Small tables with named rows and columns. After each table, cells are looked up by row and column.

Table dunoses
        sibofi  desovid   mogi
gizo     6.680    2.817  3.633
sanopi   4.956    5.318  4.715
sirozu   5.599    4.578  6.037
nup      5.634    7.567  1.078
zum      4.180    2.539  8.218
tuvi     7.208    0.342  5.565

What is the mogi of nup in dunoses? 1.078
What is the desovid of gizo in dunoses? 2.817
What is the sibofi of nup in dunoses? 5.634
What is the desovid of sanopi in dunoses? 5.318
What is the desovid of zum in dunoses? 2.539
What is the sibofi of sirozu in dunoses? 5.599
What is the mogi of zum in dunoses? 8.218
What is the sibofi of gizo in dunoses? 6.680

redidus
|  | fen | zabu | kasukit | vonorus |
|---|---|---|---|---|
| non | 140 | 122 | 119 | 119 |
| lag | 99 | 166 | 125 | 123 |
| mobomin | 96 | 144 | 157 | 88 |
| tadure | 87 | 119 | 113 | 125 |
| dup | 158 | 215 | 166 | 151 |
| bel | 101 | 101 | 139 | 111 |
| tup | 115 | 166 | 141 | 101 |
| lus | 134 | 109 | 139 | 129 |
| faf | 118 | 126 | 119 | 125 |
| niman | 142 | 129 | 114 | 95 |
| fak | 90 | 90 | 107 | 157 |
| fareto | 187 | 88 | 161 | 133 |
| rel | 130 | 103 | 54 | 164 |

What is the fen of non in redidus? 140
What is the fen of fareto in redidus? 187
What is the zabu of rel in redidus? 103
What is the vonorus of tup in redidus? 101
What is the fen of rel in redidus? 130
What is the vonorus of lus in redidus? 129
What is the vonorus of faf in redidus? 125
What is the zabu of faf in redidus? 126
What is the fen of bel in redidus? 101
What is the kasukit of lag in redidus? 125
What is the fen of lag in redidus? 99
What is the vonorus of non in redidus? 119
What is the zabu of non in redidus? 122
What is the zabu of bel in redidus? 101
What is the vonorus of fareto in redidus? 133
Row with the largest kasukit: dup

nevise =
,ratog,vot,gatis,zag,rut
pekug,203,205,80,83,60
ledo,64,203,55,157,216
vabo,180,203,133,185,130
guso,217,52,93,161,178
runor,129,99,130,203,76

What is the rut of ledo in nevise? 216
What is the zag of pekug in nevise? 83
What is the ratog of pekug in nevise? 203
What is the vot of vabo in nevise? 203
What is the gatis of ledo in nevise? 55
What is the vot of ledo in nevise? 203
What is the rut of guso in nevise? 178
What is the vot of runor in nevise? 99
What is the rut of pekug in nevise? 60
What is the gatis of vabo in nevise? 133
Which row has the largest gatis? vabo

Table taz
	noziv	zam	mukebu	sifab	dezan	kul	ral
koz	220	161	86	173	131	74	143
mem	135	157	149	151	93	166	108
tid	89	88	113	174	187	128	120
lefiral	162	92	79	151	67	173	185
nos	129	174	145	108	94	165	100
vediro	147	212	151	131	63	134	166
sitat	139	169	147	127	126	151	140
nok	115	133	134	134	145	141	145
vefoded	192	125	183	114	141	161	106
zava	144	197	89	115	138	116	93
fiz	144	150	188	133	153	173	173
kisilok	173	114	116	70	158	116	94
pitapud	113	108	139	162	176	133	172

What is the sifab of vediro in taz?
131
What is the mukebu of koz in taz?
86
What is the kul of tid in taz?
128
What is the ral of nok in taz?
145
What is the zam of fiz in taz?
150
What is the dezan of nos in taz?
94
What is the kul of nos in taz?
165
What is the noziv of mem in taz?
135
What is the mukebu of zava in taz?
89
What is the kul of zava in taz?
116
What is the zam of nos in taz?
174
What is the mukebu of sitat in taz?
147
What is the zam of koz in taz?
161
What is the dezan of sitat in taz?
126

buzito =
,nugo,lagum,fipofim,zop,davogef,mubut,ruruzo,muze,fovogu
zil,159,166,110,102,41,136,109,22,67
piza,72,87,52,83,106,36,137,119,92
gorolaf,244,191,81,78,40,125,72,23,178
rifi,98,122,94,110,64,116,120,82,77

What is the zop of rifi in buzito? 110
What is the davogef of gorolaf in buzito? 40
What is the muze of gorolaf in buzito? 23
What is the davogef of rifi in buzito? 64
What is the nugo of gorolaf in buzito? 244
What is the zop of zil in buzito? 102
What is the nugo of rifi in buzito? 98
What is the ruruzo of gorolaf in buzito? 72
What is the fipofim of gorolaf in buzito? 81
What is the mubut of rifi in buzito? 116
What is the mubut of gorolaf in buzito? 125
What is the fipofim of piza in buzito? 52
Which row has the largest ruruzo? piza

lil:
,zes,zivosun,rim,ner,bonanib,vudonar,sazik,logupo,nobo,pelaru
pemif,141,29,177,108,18,28,169,93,16,14
loto,187,175,188,131,50,42,133,52,185,33
tagir,107,28,119,71,186,28,42,151,198,185
lenoguk,103,37,103,39,84,190,163,87,16,111

pelaru of pemif: 14
nobo of lenoguk: 16
ner of loto: 131
pelaru of tagir: 185
nobo of pemif: 16
logupo of loto: 52
zes of pemif: 141
nobo of loto: 185
sazik of lenoguk: 163
vudonar of pemif: 28
sazik of loto: 133
zivosun of pemif: 29
pelaru of loto: 33

git =
cols = sarikeb, lilub, malu, vumime, levodol, gim, viri, sovig, rasimog
bivol: [59.9, 35.2, 41.7, 38.2, 46.5, 36.3, 47.7, 71.9, 40.8]
zeze: [36.9, 82.5, 0.3, 72.4, -15.9, 59.6, 78.0, 25.8, 4.0]
bal: [36.7, 46.1, 62.6, 66.1, 35.7, 53.7, 49.4, 20.0, 44.5]
lofel: [56.1, 10.4, 89.3, -15.9, 26.6, 51.8, -68.0, 22.6, 50.5]
rep: [2.0, 15.0, 4.1, 80.3, 11.8, 36.1, 83.6, -42.7, 20.1]
rufada: [58.1, -5.6, 68.8, 75.6, 58.7, 51.5, 73.2, 31.7, 61.8]
gub: [10.6, 71.2, -5.3, 21.8, 58.3, 0.4, 99.6, 35.4, 17.0]
nibeg: [38.4, 57.9, 47.0, -0.8, 51.4, 18.9, 18.3, 53.2, 38.0]
gez: [5.5, 80.1, 20.2, -8.6, 76.3, -21.0, 39.2, 59.9, 33.0]
vod: [81.3, -84.6, 5.1, 18.1, 2.5, 53.0, -52.8, 72.3, 37.7]
mol: [70.9, 39.0, -19.0, -33.8, -2.1, 31.0, 27.9, 71.0, 2.4]
fevifi: [36.0, 50.9, 42.2, 70.6, 37.4, 44.9, 47.2, 57.7, 36.5]

levodol of bivol: 46.5
sovig of bivol: 71.9
levodol of vod: 2.5
sovig of fevifi: 57.7
malu of fevifi: 42.2
lilub of nibeg: 57.9
viri of zeze: 78.0
sovig of vod: 72.3

